Below are the code and all the weights of a small trained network. Each question names an input and a class and asks about switching units off, where a switched-off unit gives its printed mean instead of its output.

import numpy as np


def w(rows, s, z=0):
    codes = np.array(rows[::2]) - 128.0
    scale = np.full(codes.shape[1], s)
    scale[-1] = z or s
    return codes * scale


def f(y):
    return np.maximum(y, 0)


def log_softmax(a):
    a = a - a.max(-1, keepdims=True)
    return a - np.log(np.exp(a).sum(-1, keepdims=True))


def net(x, mask):
    res = np.array(x, float).reshape(1, 6) / 4 @ E
    y = f(res @ A[0][:, :-1].T + A[0][:, -1])
    res = res + np.where(mask, y, B[0][:, -1]) @ B[0][:, :-1]
    return log_softmax(res[-1] @ U[:, :-1].T + U[:, -1])


A, B = {}, {}
E = w([
[61,146,233],'x0',
[158,18,145],'x1',
[128,128,128],'x2',
[254,161,154],'x3',
[128,128,127],'x4',
[127,128,128],'x5',
],0.016)
A[0] = w([
[102,216,96,254],'neuron 1',
[151,117,185,172],'neuron 2',
[89,134,236,188],'neuron 3',
[176,235,95,180],'neuron 4',
[139,30,125,144],'neuron 5',
[196,168,252,59],'neuron 6',
[127,107,27,191],'neuron 7',
[246,143,126,195],'neuron 8',
[155,25,164,160],'neuron 9',
[181,153,194,103],'neuron 10',
],0.015,0.0085)
B[0] = w([
[186,240,110,244],'neuron 1',
[77,115,88,169],'neuron 2',
[32,179,160,234],'neuron 3',
[158,139,108,238],'neuron 4',
[94,92,151,222],'neuron 5',
[89,125,35,196],'neuron 6',
[84,115,50,243],'neuron 7',
[191,65,110,252],'neuron 8',
[102,8,157,226],'neuron 9',
[117,99,61,175],'neuron 10',
],0.016,0.018)
U = w([
[111,202,31,108],'0',
[80,101,74,54],'1',
[98,231,170,254],'2',
[70,137,214,92],'3',
[248,159,104,90],'4',
[197,85,125,142],'5',
],0.015,0.0057)

Each question gives the input, the list of numbers given to net, and the class t.
The units are the neurons (one row each of A and B). Each row of codes is followed by its name. A weight is (code - 128) times the scale printed after its matrix; where a second scale follows, it is the last column's (A, B and U).
mask holds one flag per neuron, in row order. A switched-off neuron (its flag False) gives its mean, the last column of its row in B, instead of its output. The means were averaged over made-up inputs and are rounded, as every weight is.
A unit's drop is (log p(t) with every unit on - log p(t) with that unit switched off) / (log p(t) with every unit on - log p(t) with every unit switched off).
The circuit of an input: a set's keep is (log p(t) with only the set's units on - log p(t) with every unit switched off) / (log p(t) with every unit on - log p(t) with every unit switched off). Starting from all 10 units, units are removed one at a time, each time the one whose removal leaves the highest keep (on an exact tie, the one counted first), for as long as the keep stays at least 0.8.
units of the circuit, in order: the units of the circuit, biggest drop first
unit that matters most: the unit with the biggest drop
k most important neurons: the k neurons with the biggest drops, biggest first
drop of u: that unit's drop, to one decimal
input [5,-3,5,0,3,-4], class 2: units of the circuit, in order	[neuron 7; neuron 3]
input [-8,4,-1,2,6,7], class 5: units of the circuit, in order	[neuron 8]
input [4,-2,-1,0,7,-7], class 2: units of the circuit, in order	[neuron 7; neuron 8]
input [1,3,7,-2,-5,-1], class 3: units of the circuit, in order	[neuron 7; neuron 6; neuron 8]
input [-3,0,2,1,-8,-8], class 4: units of the circuit, in order	[neuron 3; neuron 6]
input [0,-2,-1,4,3,4], class 4: 3 most important neurons	[neuron 3; neuron 7; neuron 8]
input [8,4,0,0,3,3], class 3: 4 most important neurons	[neuron 3; neuron 7; neuron 8; neuron 4]
input [-7,-6,0,1,6,-8], class 4: units of the circuit, in order	[neuron 3; neuron 8]
input [-3,0,-5,8,-2,3], class 4: 2 most important neurons	[neuron 8; neuron 9]
input [0,2,7,7,6,0], class 5: 3 most important neurons	[neuron 8; neuron 3; neuron 7]
input [1,3,-7,8,0,-5], class 1: 4 most important neurons	[neuron 6; neuron 2; neuron 10; neuron 1]
input [-2,0,-2,5,-4,-5], class 4: 3 most important neurons	[neuron 9; neuron 8; neuron 5]
input [2,4,6,8,-1,-7], class 1: 2 most important neurons	[neuron 6; neuron 2]
input [6,-5,-1,0,0,-3], class 2: unit that matters most	neuron 3
input [1,3,-4,0,0,-2], class 3: 2 most important neurons	[neuron 7; neuron 6]
input [-8,-2,3,1,-7,2], class 4: 3 most important neurons	[neuron 8; neuron 3; neuron 6]
input [-8,7,7,2,1,6], class 5: 3 most important neurons	[neuron 8; neuron 3; neuron 6]
input [-8,1,-3,4,-5,-2], class 5: 2 most important neurons	[neuron 1; neuron 8]
input [-5,-1,-1,-7,6,-6], class 0: drop of neuron 9	0.3
input [8,0,2,-5,5,-4], class 2: drop of neuron 9	0.4
input [-5,6,-7,3,4,8], class 5: drop of neuron 8	0.7
input [8,3,1,-3,-7,-5], class 3: drop of neuron 10	0.0
input [3,6,1,8,-3,3], class 1: unit that matters most	neuron 6
